Below are the code and all the weights of a small trained network. Each question names an input and a class and asks about switching units off, where a switched-off unit gives its printed mean instead of its output.

import numpy as np


def w(rows, s, z=0):
    codes = np.array(rows[::2]) - 128.0
    scale = np.full(codes.shape[1], s)
    scale[-1] = z or s
    return codes * scale


def norm(h):
    return h / np.sqrt((h * h).mean(-1, keepdims=True) + 1e-5)


def f(y):
    return y / 2 * (1 + np.tanh(0.7978845608 * (y + 0.044715 * y**3)))


def log_softmax(a):
    a = a - a.max(-1, keepdims=True)
    return a - np.log(np.exp(a).sum(-1, keepdims=True))


def net(x, mask):
    res = np.array(x, float).reshape(1, 3) / 4 @ E
    u = 0
    for l in range(2):
        y = f(norm(res) @ A[l][:, :-1].T + A[l][:, -1])
        res = res + np.where(mask[u : u + 6], y, B[l][:, -1]) @ B[l][:, :-1]
        u += 6
    return log_softmax(norm(res)[-1] @ U[:, :-1].T + U[:, -1])


A, B = {}, {}
E = w([
[121,177,102,88],'x0',
[191,92,65,84],'x1',
[255,216,180,181],'x2',
],0.0097)
A[0] = w([
[168,238,115,43,197],'L0N0',
[27,135,183,181,253],'L0N1',
[251,127,166,189,205],'L0N2',
[79,123,187,223,43],'L0N3',
[100,138,131,63,176],'L0N4',
[71,196,186,226,211],'L0N5',
],0.012,0.0038)
B[0] = w([
[142,125,16,20,215],'L0N0',
[115,105,226,173,229],'L0N1',
[110,92,93,253,255],'L0N2',
[80,171,159,119,168],'L0N3',
[172,169,81,239,165],'L0N4',
[108,214,133,67,227],'L0N5',
],0.018,0.0088)
A[1] = w([
[141,179,123,141,191],'L1N0',
[157,152,88,100,7],'L1N1',
[168,170,82,81,169],'L1N2',
[150,176,151,3,70],'L1N3',
[143,54,138,143,91],'L1N4',
[100,180,177,117,25],'L1N5',
],0.027,0.0019)
B[1] = w([
[120,44,157,86,189],'L1N0',
[131,163,107,87,214],'L1N1',
[167,156,108,68,255],'L1N2',
[175,85,3,105,183],'L1N3',
[135,76,134,190,190],'L1N4',
[128,169,175,86,251],'L1N5',
],0.03,0.0086)
U = w([
[139,64,104,212,251],'0',
[90,199,251,79,50],'1',
[192,167,26,13,53],'2',
],0.015,0.0013)

Each question gives the input, the list of numbers given to net, and the class t.
The units are the neurons (one row each of A and B). Each row of codes is followed by its name. A weight is (code - 128) times the scale printed after its matrix; where a second scale follows, it is the last column's (A, B and U).
mask holds one flag per neuron, layer by layer. A switched-off neuron (its flag False) gives its mean, the last column of its row in B, instead of its output. The means were averaged over made-up inputs and are rounded, as every weight is.
A unit's drop is (log p(t) with every unit on - log p(t) with that unit switched off) / (log p(t) with every unit on - log p(t) with every unit switched off).
unit that matters most: the unit with the biggest drop
top k neurons: the k neurons with the biggest drops, biggest first
k most important neurons of layer l: the k neurons of layer l with the biggest drops, biggest first
drop when u is switched off: that unit's drop, to one decimal
input [-8,-3,7], class 0: unit that matters most -> L0N2
input [5,-8,-1], class 1: 2 most important neurons of layer 0 -> [L0N1; L0N0]
input [-3,-4,6], class 1: top 2 neurons -> [L0N5; L0N2]
input [-1,1,8], class 0: top 3 neurons -> [L0N2; L1N5; L1N2]
input [-1,2,-4], class 0: top 2 neurons -> [L0N0; L0N5]
input [1,-2,-6], class 0: top 2 neurons -> [L0N5; L0N3]
input [2,1,-4], class 0: top 2 neurons -> [L0N0; L0N5]
input [-2,-8,1], class 1: top 2 neurons -> [L0N1; L0N0]
input [-4,-7,0], class 1: 2 most important neurons of layer 0 -> [L0N1; L0N0]
input [6,-4,-7], class 1: drop when L0N2 is switched off -> 1.0
input [-7,6,-4], class 0: drop when L0N0 is switched off -> 0.9
